Below is a small trained network, with its code and all its weights. Each question gives an input and a target symbol and asks what happens when units are switched off, that is, made to give their printed mean instead of their output.

import numpy as np


def w(rows, s, z=0):
    codes = np.array(rows[::2]) - 128.0
    scale = np.full(codes.shape[1], s)
    scale[-1] = z or s
    return codes * scale


def f(y):
    return y / 2 * (1 + np.tanh(0.7978845608 * (y + 0.044715 * y**3)))


def softmax(a):
    e = np.exp(a - a.max(-1, keepdims=True))
    return e / e.sum(-1, keepdims=True)


def log_softmax(a):
    a = a - a.max(-1, keepdims=True)
    return a - np.log(np.exp(a).sum(-1, keepdims=True))


def net(x, mask):
    ids = ['ΓΘΨΩαβεηλμσ'.index(c) for c in x.split()]
    T = len(ids)
    res = E[ids] + P[:T]
    u = 0
    for l in range(3):
        r = res
        for j in range(2):
            rows = slice(4 * j, 4 * j + 4)
            q, k, v = (r @ M[l][rows].T for M in (Q, K, V))
            z = softmax(np.where(np.tri(T) > 0, q @ k.T / 4**0.5, -1e9)) @ v
            o = O[l][rows]
            res = res + np.where(mask[u + j], z, o[:, -1]) @ o[:, :-1]
        u += 2
        y = f(res @ A[l][:, :-1].T + A[l][:, -1])
        res = res + np.where(mask[u : u + 4], y, B[l][:, -1]) @ B[l][:, :-1]
        u += 4
    return log_softmax(res[-1] @ U[:, :-1].T + U[:, -1])


Q, K, V, O, A, B = {}, {}, {}, {}, {}, {}
E = w([
[167,228,87],'Γ',
[97,105,86],'Θ',
[161,144,24],'Ψ',
[146,1,109],'Ω',
[156,119,147],'α',
[153,122,144],'β',
[155,117,150],'ε',
[156,171,176],'η',
[153,123,143],'λ',
[161,101,169],'μ',
[157,118,149],'σ',
],0.022)
P = w([
[17,181,253],'0',
[212,135,83],'1',
[211,138,77],'2',
[200,134,88],'3',
[206,135,87],'4',
[208,139,82],'5',
],0.0049)
Q[0] = w([
[123,114,122],'0.h1',
[195,103,201],'0.h1',
[181,193,184],'0.h1',
[72,70,49],'0.h1',
[251,91,79],'0.h2',
[204,148,68],'0.h2',
[22,120,243],'0.h2',
[98,81,135],'0.h2',
],0.017)
K[0] = w([
[138,127,125],'0.h1',
[187,136,202],'0.h1',
[101,132,169],'0.h1',
[149,115,67],'0.h1',
[69,159,152],'0.h2',
[79,157,190],'0.h2',
[229,121,1],'0.h2',
[122,75,120],'0.h2',
],0.028)
V[0] = w([
[207,109,119],'0.h1',
[216,97,121],'0.h1',
[169,125,118],'0.h1',
[72,142,134],'0.h1',
[35,142,177],'0.h2',
[173,98,144],'0.h2',
[254,77,143],'0.h2',
[140,92,143],'0.h2',
],0.0061)
O[0] = w([
[49,159,167,236],'0.h1',
[52,162,175,248],'0.h1',
[85,140,140,181],'0.h1',
[167,113,112,51],'0.h1',
[227,83,160,206],'0.h2',
[80,122,156,179],'0.h2',
[2,121,163,218],'0.h2',
[101,137,163,146],'0.h2',
],0.0072,0.0018)
A[0] = w([
[51,158,23,71],'0.n1',
[35,245,152,27],'0.n2',
[48,93,155,1],'0.n3',
[162,69,2,93],'0.n4',
],0.0061,0.0029)
B[0] = w([
[41,182,136,177],'0.n1',
[254,75,122,148],'0.n2',
[216,52,40,60],'0.n3',
[75,82,144,254],'0.n4',
],0.0079,0.00092)
Q[1] = w([
[115,101,178],'1.h1',
[141,147,104],'1.h1',
[143,122,175],'1.h1',
[139,132,140],'1.h1',
[146,54,101],'1.h2',
[85,85,83],'1.h2',
[120,223,161],'1.h2',
[144,252,184],'1.h2',
],0.024)
K[1] = w([
[141,110,82],'1.h1',
[129,132,155],'1.h1',
[171,93,92],'1.h1',
[148,114,123],'1.h1',
[149,88,99],'1.h2',
[101,146,72],'1.h2',
[95,184,202],'1.h2',
[100,183,250],'1.h2',
],0.025)
V[1] = w([
[141,118,92],'1.h1',
[88,149,154],'1.h1',
[172,111,32],'1.h1',
[23,176,205],'1.h1',
[213,83,39],'1.h2',
[55,168,202],'1.h2',
[249,43,2],'1.h2',
[116,104,147],'1.h2',
],0.0043)
O[1] = w([
[69,143,153,109],'1.h1',
[127,122,104,123],'1.h1',
[32,162,167,79],'1.h1',
[125,111,77,125],'1.h1',
[49,175,143,45],'1.h2',
[211,84,104,196],'1.h2',
[1,197,168,8],'1.h2',
[135,120,145,142],'1.h2',
],0.0073,0.0019)
A[1] = w([
[133,255,52,88],'1.n1',
[175,237,251,128],'1.n2',
[88,112,32,254],'1.n3',
[121,89,5,173],'1.n4',
],0.0096,0.0053)
B[1] = w([
[143,1,64,186],'1.n1',
[144,166,41,254],'1.n2',
[72,153,223,205],'1.n3',
[29,140,142,188],'1.n4',
],0.011,0.0063)
Q[2] = w([
[140,6,169],'2.h1',
[135,166,153],'2.h1',
[131,129,138],'2.h1',
[97,158,22],'2.h1',
[106,218,63],'2.h2',
[77,193,136],'2.h2',
[134,82,79],'2.h2',
[157,188,31],'2.h2',
],0.019)
K[2] = w([
[166,39,220],'2.h1',
[94,128,87],'2.h1',
[121,111,127],'2.h1',
[174,227,129],'2.h1',
[139,251,65],'2.h2',
[86,228,105],'2.h2',
[175,98,65],'2.h2',
[187,192,75],'2.h2',
],0.016)
V[2] = w([
[144,126,129],'2.h1',
[97,135,129],'2.h1',
[123,164,182],'2.h1',
[115,116,101],'2.h1',
[201,84,90],'2.h2',
[54,114,49],'2.h2',
[154,227,54],'2.h2',
[200,3,158],'2.h2',
],0.0059)
O[2] = w([
[105,139,114,142],'2.h1',
[172,107,152,96],'2.h1',
[179,160,123,56],'2.h1',
[132,99,144,147],'2.h1',
[52,79,180,202],'2.h2',
[213,62,113,253],'2.h2',
[2,119,43,140],'2.h2',
[130,92,255,179],'2.h2',
],0.0064,0.0023)
A[2] = w([
[77,158,94,1],'2.n1',
[146,233,254,58],'2.n2',
[65,216,238,192],'2.n3',
[97,98,72,41],'2.n4',
],0.0099,0.0087)
B[2] = w([
[188,73,195,132],'2.n1',
[35,6,57,193],'2.n2',
[142,176,196,254],'2.n3',
[175,127,238,165],'2.n4',
],0.012,0.005)
U = w([
[161,77,67,46],'Γ',
[57,210,137,119],'Θ',
[6,100,57,88],'Ψ',
[89,102,163,2],'Ω',
[158,153,129,182],'α',
[218,159,110,76],'β',
[153,149,130,168],'ε',
[140,179,28,213],'η',
[152,160,119,170],'λ',
[151,148,128,136],'μ',
[157,161,120,186],'σ',
],0.012,0.0048)

Each question gives the input, a string of symbols that net reads in full, and the target symbol t.
The units are the heads (4 rows each of Q, K, V and O) and the neurons (one row each of A and B). Each row of codes is followed by its name. A weight is (code - 128) times the scale printed after its matrix; where a second scale follows, it is the last column's (O, A, B and U).
mask holds one flag per unit, layer by layer, with each layer's heads first. A switched-off unit (its flag False) gives its mean, the last column of its rows in O or B, instead of its output. The means were averaged over made-up inputs and are rounded, as every weight is.
A unit's drop is (log p(t) with every unit on - log p(t) with that unit switched off) / (log p(t) with every unit on - log p(t) with every unit switched off).
The circuit of an input: a set's keep is (log p(t) with only the set's units on - log p(t) with every unit switched off) / (log p(t) with every unit on - log p(t) with every unit switched off). Starting from the 12 units with the biggest drops (on a tie, the unit counted first), units are removed one at a time, each time the one whose removal leaves the highest keep (on an exact tie, the one counted first), for as long as the keep stays at least 0.8.
circuit, biggest first: the units of the circuit, biggest drop first
unit that matters most: the unit with the biggest drop
k most important neurons: the k neurons with the biggest drops, biggest first
k most important neurons of layer l: the k neurons of layer l with the biggest drops, biggest first
heads that matter: for each layer, one digit per head in row order, 1 if its drop is at least 0.15 and else 0, layers parted by /
input μ μ Θ β, target Ω: unit that matters most : 2.h2
input Γ η μ μ, target Ψ: 2 most important neurons of layer 1 : 1.n2, 1.n3
input μ β α σ, target Ω: circuit, biggest first : 2.h2, 1.h2, 1.n2, 2.n2
input Ψ η α λ α, target β: 3 most important neurons : 1.n2, 1.n1, 0.n2
input Ω η λ, target Γ: 3 most important neurons : 1.n2, 2.n2, 0.n3
input Θ Ω λ, target η: circuit, biggest first : 0.h2, 1.n2, 1.h2, 2.h2
input Ω μ η σ, target Γ: 4 most important neurons : 1.n2, 2.n2, 1.n1, 2.n3
input Γ Ω α, target Ψ: 3 most important neurons of layer 1 : 1.n1, 1.n2, 1.n3
input Γ λ ε, target Ψ: heads that matter : 00 / 00 / 01
input μ Ψ Γ σ, target Ω: circuit, biggest first : 2.h2, 1.h2, 2.n2, 1.h1
input Θ β Ψ λ λ β, target η: circuit, biggest first : 0.h2, 1.h2, 2.h2
input μ η β α, target Ω: 3 most important neurons : 1.n2, 2.n2, 2.n3
input Γ η Ψ α, target Ψ: heads that matter : 01 / 00 / 01
input Γ Θ Ω β η β, target Ψ: heads that matter : 01 / 00 / 01
input Θ η Θ σ, target η: 2 most important neurons : 1.n2, 1.n1
input η μ Θ η σ, target Θ: unit that matters most : 0.h1
input λ ε Ψ μ Γ, target Γ: 2 most important neurons : 1.n1, 2.n3
input Ψ Ω Ψ ε μ, target β: heads that matter : 01 / 01 / 01
input μ Ψ μ ε, target Ω: circuit, biggest first : 2.h2, 1.h2, 2.n2, 1.h1
input Ψ σ ε, target β: heads that matter : 01 / 00 / 01
input η Ω Ψ μ, target Θ: most important neuron of layer 2 : 2.n3
input η Γ η Γ σ, target Θ: 2 most important neurons : 1.n1, 2.n3
input Γ Θ ε Ψ σ, target Ψ: heads that matter : 00 / 00 / 01
input Θ η λ, target η: 2 most important neurons : 1.n1, 1.n2
input η Θ η μ η ε, target Θ: heads that matter : 11 / 01 / 01
input Γ μ λ, target Ψ: 2 most important neurons : 1.n1, 1.n2
input Θ Ψ α, target η: unit that matters most : 0.h2
